[[ -7.1 -30.6   7.5   4.1]
 [  9.9   3.3  -1.7   7.4]
 [-20.0  13.7   5.6   1.8]
 [  4.8  48.0 -18.8  -6.3]
 [ 48.4   5.4  -1.2  14.4]]
=>
[[  9.9   3.3  -1.7]
 [-20.0  13.7   5.6]]

[[-19.2  15.5  -7.2  -0.7 -57.3]
 [ -6.4   3.4 -29.7 -33.2 -20.8]
 [  1.6  29.1  17.1  -5.9   4.2]
 [-11.0   6.5 -13.0 -26.8 -25.6]
 [ -1.3   6.9  -3.8  -6.3  -3.1]]
=>
[[ -6.4   3.4 -29.7]
 [  1.6  29.1  17.1]]

[[ -8.1 -22.2 -13.8 -10.3]
 [-18.5  29.8 -59.3 -13.2]
 [ -0.2 -37.7  35.5 -36.0]
 [ 50.6  41.8 -28.8 -27.4]]
=>
[[-18.5  29.8 -59.3]
 [ -0.2 -37.7  35.5]]

[[  2.5   0.2  -3.4  16.5  62.1]
 [  4.5   1.2  -9.5  60.8  60.2]
 [  0.8  -0.6   0.3   1.8  64.0]
 [  0.5  -0.7 -15.9  63.5  59.3]]
=>
[[ 4.5  1.2 -9.5]
 [ 0.8 -0.6  0.3]]

[[ 26.6   7.2   4.2 -62.5]
 [  6.1 -13.9  22.0  61.7]
 [  6.8  -8.8  24.8  -9.7]
 [  7.7  32.2 -15.6  59.6]]
=>
[[  6.1 -13.9  22.0]
 [  6.8  -8.8  24.8]]

[[ 22.6  20.4  15.9]
 [ 34.5  22.9  26.7]
 [ 55.3  48.9  58.8]
 [ 11.8  17.3 -22.3]
 [-18.9 -20.5 -25.2]]
=>
[[34.5 22.9 26.7]
 [55.3 48.9 58.8]]

[[  6.3 -55.8 -26.9  14.9 -27.9]
 [-34.5  49.3  -0.5 -38.7  -1.8]
 [-12.0 -54.8 -10.0   4.8 -60.6]]
=>
[[-34.5  49.3  -0.5]
 [-12.0 -54.8 -10.0]]

[[-28.6  15.4  57.3]
 [-36.5 -12.5  -6.2]
 [ 33.4   1.3   2.1]
 [-26.3 -31.6  -2.6]]
=>
[[-36.5 -12.5  -6.2]
 [ 33.4   1.3   2.1]]
---
[[  6.5 -25.9  14.8 -18.5  21.1  -3.8 -14.8  29.1  19.8 -15.5  -8.4  17.3]
 [-38.2  -4.3  -9.0  -2.2   1.0  -2.3  16.8 -37.5  17.5  -5.5 -10.5 -27.3]
 [ 15.0  29.0  -2.9 -12.6 -21.2  -3.2 -20.9 -14.5  52.8  23.3  10.0  14.1]]
=>
[[  6.5 -25.9  14.8 -18.5  21.1  -3.8 -14.8  29.1  19.8 -15.5  -8.4  17.3]
 [ 15.0  29.0  -2.9 -12.6 -21.2  -3.2 -20.9 -14.5  52.8  23.3  10.0  14.1]
 [-38.2  -4.3  -9.0  -2.2   1.0  -2.3  16.8 -37.5  17.5  -5.5 -10.5 -27.3]]

[[ 22.6  -6.6  32.3  -8.1 -14.2  -3.3  46.2 -18.3 -11.4  -8.8  -1.7  33.2
   31.5   0.2 -20.2]
 [ -6.7  -5.3 -14.8   2.9   8.1  -6.2 -29.6   5.3   2.9   0.2  27.9  -8.9
  -13.7  -4.4   4.1]
 [ 37.7   4.6  14.7 -25.5  -8.9 -19.3  38.3   3.8 -17.7  30.8 -29.3  30.8
   29.3 -17.2  28.5]
 [-52.6   1.6 -41.1  11.0   5.0  -6.0 -52.6   7.0  25.3 -32.3   2.7 -66.3
  -64.3 -12.9 -16.5]]
=>
[[ 22.6  -6.6  32.3  -8.1 -14.2  -3.3  46.2 -18.3 -11.4  -8.8  -1.7  33.2
   31.5   0.2 -20.2]
 [ 37.7   4.6  14.7 -25.5  -8.9 -19.3  38.3   3.8 -17.7  30.8 -29.3  30.8
   29.3 -17.2  28.5]
 [ -6.7  -5.3 -14.8   2.9   8.1  -6.2 -29.6   5.3   2.9   0.2  27.9  -8.9
  -13.7  -4.4   4.1]
 [-52.6   1.6 -41.1  11.0   5.0  -6.0 -52.6   7.0  25.3 -32.3   2.7 -66.3
  -64.3 -12.9 -16.5]]

[[  5.0   5.8 -23.3 -22.0   3.7   4.3 -48.6  18.7 -13.9  31.9 -10.2  -4.0]
 [  1.3  -0.6   1.8   3.3  -5.1  -3.9   6.8  -6.4   2.5   6.4  11.6  12.8]]
=>
[[  1.3  -0.6   1.8   3.3  -5.1  -3.9   6.8  -6.4   2.5   6.4  11.6  12.8]
 [  5.0   5.8 -23.3 -22.0   3.7   4.3 -48.6  18.7 -13.9  31.9 -10.2  -4.0]]

[[  2.2   4.4  -1.9  16.6  44.8  15.4  25.4  -1.8 -32.6]
 [ 16.7  -7.5  -2.0  20.4  51.0  10.0  16.5  -3.1  -2.0]
 [-13.4   1.9  17.1   8.9 -28.7   4.1 -12.5  14.2 -24.6]]
=>
[[-13.4   1.9  17.1   8.9 -28.7   4.1 -12.5  14.2 -24.6]
 [  2.2   4.4  -1.9  16.6  44.8  15.4  25.4  -1.8 -32.6]
 [ 16.7  -7.5  -2.0  20.4  51.0  10.0  16.5  -3.1  -2.0]]

[[ 45.7  -3.4 -13.0 -10.1  -9.7  16.7  13.4  38.6  14.2  24.1  -4.5   4.2]
 [-12.5 -29.4  -3.6  -3.2  20.0  -9.8 -24.2 -24.4  -7.1 -18.9   2.0 -41.2]
 [ 21.4  -6.4  -1.1 -15.0  -4.8   8.0   6.5   1.4   8.2 -20.9 -11.8  10.6]
 [-28.2  28.0  -0.5  -5.3  20.2   2.0  18.1  35.2   1.0   3.2  11.9   6.6]
 [ 15.0   9.1   2.9 -11.8 -20.7 -21.5  -4.6  -5.0 -10.2  -9.6 -18.3  41.0]
 [-29.2   3.0  -3.3 -50.4  -4.8  -5.6   1.7  31.6   4.5 -26.0 -26.1  30.1]]
=>
[[ 15.0   9.1   2.9 -11.8 -20.7 -21.5  -4.6  -5.0 -10.2  -9.6 -18.3  41.0]
 [-28.2  28.0  -0.5  -5.3  20.2   2.0  18.1  35.2   1.0   3.2  11.9   6.6]
 [ 21.4  -6.4  -1.1 -15.0  -4.8   8.0   6.5   1.4   8.2 -20.9 -11.8  10.6]
 [-29.2   3.0  -3.3 -50.4  -4.8  -5.6   1.7  31.6   4.5 -26.0 -26.1  30.1]
 [-12.5 -29.4  -3.6  -3.2  20.0  -9.8 -24.2 -24.4  -7.1 -18.9   2.0 -41.2]
 [ 45.7  -3.4 -13.0 -10.1  -9.7  16.7  13.4  38.6  14.2  24.1  -4.5   4.2]]

[[ 23.2 -13.0 -45.2   3.2]
 [ 31.5   4.2 -27.2 -21.5]
 [ 16.8  12.7 -12.8  -4.6]
 [ -3.5  14.1  -5.4   3.9]
 [  6.4  -3.2 -55.8  -9.5]]
=>
[[ -3.5  14.1  -5.4   3.9]
 [ 16.8  12.7 -12.8  -4.6]
 [ 31.5   4.2 -27.2 -21.5]
 [ 23.2 -13.0 -45.2   3.2]
 [  6.4  -3.2 -55.8  -9.5]]

[[ 11.0   4.2 -11.2  -1.2   2.3]
 [ 13.0  -4.7  -4.7  -0.5  53.6]
 [ 15.8   5.4  16.4  23.7  19.5]
 [ 29.9  -5.6   5.3  24.8  48.3]
 [-20.6  -7.0 -21.1  -6.4   2.4]
 [-11.1  -5.0 -18.9   2.6  32.3]
 [ -2.4   0.0  10.6 -19.8 -25.7]
 [ -5.9  -7.6  20.9   7.1  22.8]
 [-20.3   3.3 -10.7 -20.1 -24.6]
 [ 22.0  -4.2   6.8 -16.2  37.0]
 [ 28.0   1.0  24.5  -8.8 -27.2]]
=>
[[ 28.0   1.0  24.5  -8.8 -27.2]
 [ -5.9  -7.6  20.9   7.1  22.8]
 [ 15.8   5.4  16.4  23.7  19.5]
 [ -2.4   0.0  10.6 -19.8 -25.7]
 [ 22.0  -4.2   6.8 -16.2  37.0]
 [ 29.9  -5.6   5.3  24.8  48.3]
 [ 13.0  -4.7  -4.7  -0.5  53.6]
 [-20.3   3.3 -10.7 -20.1 -24.6]
 [ 11.0   4.2 -11.2  -1.2   2.3]
 [-11.1  -5.0 -18.9   2.6  32.3]
 [-20.6  -7.0 -21.1  -6.4   2.4]]
